Here is a tiny trained network, its code and every weight. The questions are about switching its units off for an input and a class, where a switched-off unit gives its printed mean instead of its output.

import numpy as np


def w(rows, s, z=0):
    codes = np.array(rows[::2]) - 128.0
    scale = np.full(codes.shape[1], s)
    scale[-1] = z or s
    return codes * scale


def norm(h):
    return h / np.sqrt((h * h).mean(-1, keepdims=True) + 1e-5)


def f(y):
    return np.maximum(y, 0)


def log_softmax(a):
    a = a - a.max(-1, keepdims=True)
    return a - np.log(np.exp(a).sum(-1, keepdims=True))


def net(x, mask):
    res = np.array(x, float).reshape(1, 7) / 4 @ E
    u = 0
    for l in range(2):
        y = f(norm(res) @ A[l][:, :-1].T + A[l][:, -1])
        res = res + np.where(mask[u : u + 6], y, B[l][:, -1]) @ B[l][:, :-1]
        u += 6
    return log_softmax(norm(res)[-1] @ U[:, :-1].T + U[:, -1])


A, B = {}, {}
E = w([
[129,128,129,126],'x0',
[231,39,122,91],'x1',
[129,126,127,128],'x2',
[129,130,130,126],'x3',
[133,54,41,241],'x4',
[45,119,92,1],'x5',
[129,128,129,132],'x6',
],0.0052)
A[0] = w([
[95,170,57,196,18],'0.n1',
[77,74,86,86,142],'0.n2',
[175,255,183,139,2],'0.n3',
[179,171,150,93,166],'0.n4',
[98,33,148,74,121],'0.n5',
[119,17,109,70,57],'0.n6',
],0.0092,0.0051)
B[0] = w([
[147,148,162,200,192],'0.n1',
[46,183,100,116,255],'0.n2',
[2,135,98,159,213],'0.n3',
[94,86,213,169,253],'0.n4',
[161,192,90,147,242],'0.n5',
[205,149,143,82,226],'0.n6',
],0.0097,0.0032)
A[1] = w([
[190,99,110,119,115],'1.n1',
[177,159,79,75,179],'1.n2',
[166,134,174,62,14],'1.n3',
[65,92,116,120,131],'1.n4',
[124,103,252,135,4],'1.n5',
[73,128,168,37,180],'1.n6',
],0.014,0.0026)
B[1] = w([
[123,159,26,35,179],'1.n1',
[43,44,177,154,205],'1.n2',
[152,93,186,231,173],'1.n3',
[130,229,78,81,175],'1.n4',
[15,78,64,68,203],'1.n5',
[245,135,159,154,253],'1.n6',
],0.011,0.0068)
U = w([
[63,244,117,146,80],'0',
[174,139,179,221,255],'1',
[84,93,117,91,148],'2',
[212,107,47,135,14],'3',
[179,249,175,70,41],'4',
],0.021,0.0061)

Each question gives the input, the list of numbers given to net, and the class t.
The units are the neurons (one row each of A and B). Each row of codes is followed by its name. A weight is (code - 128) times the scale printed after its matrix; where a second scale follows, it is the last column's (A, B and U).
mask holds one flag per neuron, layer by layer. A switched-off neuron (its flag False) gives its mean, the last column of its row in B, instead of its output. The means were averaged over made-up inputs and are rounded, as every weight is.
A unit's drop is (log p(t) with every unit on - log p(t) with that unit switched off) / (log p(t) with every unit on - log p(t) with every unit switched off).
The circuit of an input: a set's keep is (log p(t) with only the set's units on - log p(t) with every unit switched off) / (log p(t) with every unit on - log p(t) with every unit switched off). Starting from all 12 units, units are removed one at a time, each time the one whose removal leaves the highest keep (on an exact tie, the one counted first), for as long as the keep stays at least 0.8.
circuit, biggest first: the units of the circuit, biggest drop first
top k neurons: the k neurons with the biggest drops, biggest first
top k neurons in layer l: the k neurons of layer l with the biggest drops, biggest first
input [-8,5,-7,8,-6,1,2], class 1: circuit, biggest first => 1.n3
input [6,7,-1,-5,0,-2,-5], class 2: top 2 neurons => 1.n6, 1.n1
input [-8,6,4,-8,8,5,-3], class 2: top 2 neurons => 1.n2, 1.n6
input [1,8,-4,7,6,1,-2], class 2: circuit, biggest first => 1.n2, 1.n6, 0.n6
input [3,2,-8,-1,1,-7,7], class 3: top 3 neurons in layer 0 => 0.n4, 0.n3, 0.n2
input [-3,4,-1,-6,0,-1,-8], class 2: top 3 neurons => 1.n1, 1.n6, 1.n2
input [0,8,0,-2,8,1,2], class 2: top 3 neurons => 1.n6, 1.n2, 0.n4
input [4,-1,-2,7,0,-6,-8], class 0: top 3 neurons in layer 1 => 1.n6, 1.n2, 1.n3
input [-2,-1,-3,5,7,1,-4], class 0: top 4 neurons in layer 1 => 1.n6, 1.n3, 1.n4, 1.n2
input [-3,1,-2,-7,4,0,8], class 3: top 2 neurons => 0.n4, 0.n3
input [6,-3,5,-8,0,6,-8], class 4: top 2 neurons => 1.n6, 1.n5
input [-6,3,4,-2,-3,-1,-8], class 2: top 2 neurons => 1.n5, 0.n4
input [2,7,2,-2,2,-4,-3], class 3: top 2 neurons => 1.n1, 1.n5
input [-4,-1,3,0,4,7,-6], class 0: top 3 neurons in layer 1 => 1.n2, 1.n5, 1.n1
input [3,-1,1,5,-6,-3,6], class 0: top 2 neurons => 0.n3, 1.n4
input [8,5,-8,-7,6,-4,-3], class 3: circuit, biggest first => 1.n1
input [-1,7,-8,-8,5,1,8], class 2: top 2 neurons => 1.n2, 1.n6
input [1,2,-8,-7,-8,1,5], class 1: top 3 neurons => 1.n6, 1.n3, 1.n1
input [-2,-7,-2,-7,-7,2,-6], class 4: top 2 neurons in layer 1 => 1.n6, 1.n2
input [7,-5,4,-5,-8,-8,-1], class 0: circuit, biggest first => 0.n3
input [1,-2,-3,7,-5,5,4], class 4: top 3 neurons in layer 1 => 1.n6, 1.n4, 1.n2
input [-7,-2,5,7,-8,-8,-5], class 0: top 2 neurons in layer 1 => 1.n2, 1.n4
